Here is a tiny trained network, its code and every weight. The questions are about switching its units off for an input and a target symbol, where a switched-off unit gives its printed mean instead of its output.

import numpy as np


def w(rows, s, z=0):
    codes = np.array(rows[::2]) - 128.0
    scale = np.full(codes.shape[1], s)
    scale[-1] = z or s
    return codes * scale


def norm(h):
    return h / np.sqrt((h * h).mean(-1, keepdims=True) + 1e-5)


def f(y):
    return np.maximum(y, 0)


def softmax(a):
    e = np.exp(a - a.max(-1, keepdims=True))
    return e / e.sum(-1, keepdims=True)


def log_softmax(a):
    a = a - a.max(-1, keepdims=True)
    return a - np.log(np.exp(a).sum(-1, keepdims=True))


def net(x, mask):
    ids = ['ΞΣΦΩαβημ'.index(c) for c in x.split()]
    T = len(ids)
    res = E[ids] + P[:T]
    u = 0
    for l in range(2):
        r = norm(res)
        for j in range(2):
            rows = slice(2 * j, 2 * j + 2)
            q, k, v = (r @ M[l][rows].T for M in (Q, K, V))
            z = softmax(np.where(np.tri(T) > 0, q @ k.T / 2**0.5, -1e9)) @ v
            o = O[l][rows]
            res = res + np.where(mask[u + j], z, o[:, -1]) @ o[:, :-1]
        u += 2
        y = f(norm(res) @ A[l][:, :-1].T + A[l][:, -1])
        res = res + np.where(mask[u : u + 12], y, B[l][:, -1]) @ B[l][:, :-1]
        u += 12
    return log_softmax(norm(res)[-1] @ U[:, :-1].T + U[:, -1])


Q, K, V, O, A, B = {}, {}, {}, {}, {}, {}
E = w([
[126,176,35],'Ξ',
[149,114,106],'Σ',
[187,218,13],'Φ',
[109,160,152],'Ω',
[162,163,154],'α',
[197,83,111],'β',
[138,85,157],'η',
[116,85,2],'μ',
],0.017)
P = w([
[21,98,77],'0',
[254,179,90],'1',
[175,189,109],'2',
[166,181,115],'3',
[113,181,134],'4',
[110,183,137],'5',
[100,177,142],'6',
],0.006)
Q[0] = w([
[134,168,129],'L0H0',
[26,181,139],'L0H0',
[92,1,170],'L0H1',
[57,105,15],'L0H1',
],0.0094)
K[0] = w([
[95,156,207],'L0H0',
[254,166,208],'L0H0',
[200,126,221],'L0H1',
[191,125,62],'L0H1',
],0.008)
V[0] = w([
[255,117,175],'L0H0',
[84,126,115],'L0H0',
[165,142,5],'L0H1',
[5,118,103],'L0H1',
],0.0049)
O[0] = w([
[230,221,91,108],'L0H0',
[134,62,167,130],'L0H0',
[3,175,182,252],'L0H1',
[79,89,225,129],'L0H1',
],0.0068,0.0039)
A[0] = w([
[149,110,121,103],'L0N0',
[69,137,185,132],'L0N1',
[159,60,179,120],'L0N2',
[128,172,167,70],'L0N3',
[170,84,96,107],'L0N4',
[194,173,98,122],'L0N5',
[175,111,164,120],'L0N6',
[100,139,155,127],'L0N7',
[180,97,7,130],'L0N8',
[141,174,65,1],'L0N9',
[24,97,88,103],'L0N10',
[112,144,148,68],'L0N11',
],0.013,0.0058)
B[0] = w([
[155,120,165,143],'L0N0',
[210,77,86,185],'L0N1',
[189,175,105,175],'L0N2',
[234,103,69,163],'L0N3',
[227,167,195,174],'L0N4',
[87,66,50,214],'L0N5',
[104,254,40,162],'L0N6',
[232,109,73,159],'L0N7',
[43,196,159,254],'L0N8',
[181,167,89,167],'L0N9',
[216,246,168,212],'L0N10',
[187,247,181,135],'L0N11',
],0.0048,0.0065)
Q[1] = w([
[82,3,104],'L1H0',
[219,114,168],'L1H0',
[97,106,116],'L1H1',
[95,171,128],'L1H1',
],0.015)
K[1] = w([
[254,214,80],'L1H0',
[159,4,234],'L1H0',
[56,141,68],'L1H1',
[136,138,190],'L1H1',
],0.0079)
V[1] = w([
[148,233,114],'L1H0',
[166,116,1],'L1H0',
[137,120,69],'L1H1',
[183,126,146],'L1H1',
],0.014)
O[1] = w([
[254,83,64,254],'L1H0',
[162,8,159,180],'L1H0',
[6,75,145,149],'L1H1',
[118,139,230,175],'L1H1',
],0.009,0.0089)
A[1] = w([
[76,106,121,39],'L1N0',
[85,149,176,123],'L1N1',
[34,186,120,215],'L1N2',
[88,73,63,125],'L1N3',
[149,97,3,172],'L1N4',
[71,86,79,250],'L1N5',
[110,162,211,65],'L1N6',
[180,96,136,205],'L1N7',
[176,99,126,169],'L1N8',
[84,95,158,140],'L1N9',
[36,112,205,4],'L1N10',
[81,57,108,150],'L1N11',
],0.014,0.0037)
B[1] = w([
[196,121,108,129],'L1N0',
[14,27,93,141],'L1N1',
[74,52,72,154],'L1N2',
[121,213,229,164],'L1N3',
[79,147,47,254],'L1N4',
[208,207,192,161],'L1N5',
[120,89,73,146],'L1N6',
[51,160,197,213],'L1N7',
[42,143,137,204],'L1N8',
[187,181,1,134],'L1N9',
[5,21,120,135],'L1N10',
[200,28,198,148],'L1N11',
],0.0074,0.011)
U = w([
[139,145,6,107],'Ξ',
[43,209,105,160],'Σ',
[187,239,153,94],'Φ',
[174,46,63,4],'Ω',
[27,64,102,133],'α',
[240,122,128,61],'β',
[150,39,158,219],'η',
[99,152,208,222],'μ',
],0.014,0.0025)

Each question gives the input, a string of symbols that net reads in full, and the target symbol t.
The units are the heads (2 rows each of Q, K, V and O) and the neurons (one row each of A and B). Each row of codes is followed by its name. A weight is (code - 128) times the scale printed after its matrix; where a second scale follows, it is the last column's (O, A, B and U).
mask holds one flag per unit, layer by layer, with each layer's heads first. A switched-off unit (its flag False) gives its mean, the last column of its rows in O or B, instead of its output. The means were averaged over made-up inputs and are rounded, as every weight is.
A unit's drop is (log p(t) with every unit on - log p(t) with that unit switched off) / (log p(t) with every unit on - log p(t) with every unit switched off).
The circuit of an input: a set's keep is (log p(t) with only the set's units on - log p(t) with every unit switched off) / (log p(t) with every unit on - log p(t) with every unit switched off). Starting from the 12 units with the biggest drops (on a tie, the unit counted first), units are removed one at a time, each time the one whose removal leaves the highest keep (on an exact tie, the one counted first), for as long as the keep stays at least 0.8.
circuit, biggest first: the units of the circuit, biggest drop first
top k neurons: the k neurons with the biggest drops, biggest first
top k neurons in layer l: the k neurons of layer l with the biggest drops, biggest first
which heads matter: for each layer, one digit per head in row order, 1 if its drop is at least 0.15 and else 0, layers parted by /
input Ξ μ Ξ β Σ Ξ η, target β: circuit, biggest first => (L0H1)
input Φ α Σ α α η Σ, target Ω: top 2 neurons => (L0N9; L1N4)
input Ω α Σ α, target Σ: which heads matter => 11 / 10
input Σ Ξ η Σ, target Φ: circuit, biggest first => (L0N10; L0H0)
input Ξ α Ω Ξ μ Ω, target β: circuit, biggest first => (L1H0; L0N10; L0N1)
input Σ Ξ Φ Ξ Ξ Σ Ω, target Φ: circuit, biggest first => (L0N10; L1H0; L1N4)
input η Σ Σ, target α: which heads matter => 01 / 10
input α α β, target η: which heads matter => 01 / 10
input μ Ω Φ Φ η β α, target μ: which heads matter => 10 / 10
input Ω Σ η Σ μ β, target Σ: circuit, biggest first => (L0H0; L1H0)
input Ξ Ξ Ξ Σ Σ Σ Ω, target β: which heads matter => 00 / 10
input η Φ Ξ η Ω η β, target α: which heads matter => 00 / 10
input β Ω α, target Ξ: top 2 neurons => (L0N8; L0N5)
input Φ Σ Ξ η Σ, target Ω: circuit, biggest first => (L1H0)
input μ α α μ β η Ω, target μ: which heads matter => 10 / 10
input α β α, target η: which heads matter => 00 / 10
input μ α Φ β, target μ: which heads matter => 10 / 00
input α β Σ, target η: top 2 neurons => (L0N5; L1N11)
input Σ Σ Ξ η Σ Ω Σ, target Φ: which heads matter => 11 / 00
input Ω Ω Σ η, target Σ: circuit, biggest first => (L1H0)
input Φ Σ η, target Ω: top 2 neurons => (L0N8; L0N6)
input α Ω η Σ Σ β Ω, target η: top 2 neurons in layer 0 => (L0N5; L0N10)
input Φ β η η Σ Ω, target Ω: which heads matter => 01 / 10
input μ μ Ω Σ, target μ: which heads matter => 10 / 10
input Ξ η Ω Ω β Σ Σ, target β: which heads matter => 01 / 10
input η Σ η η, target α: which heads matter => 00 / 10
input Φ η Ξ Σ η, target Ω: circuit, biggest first => (L0H1)
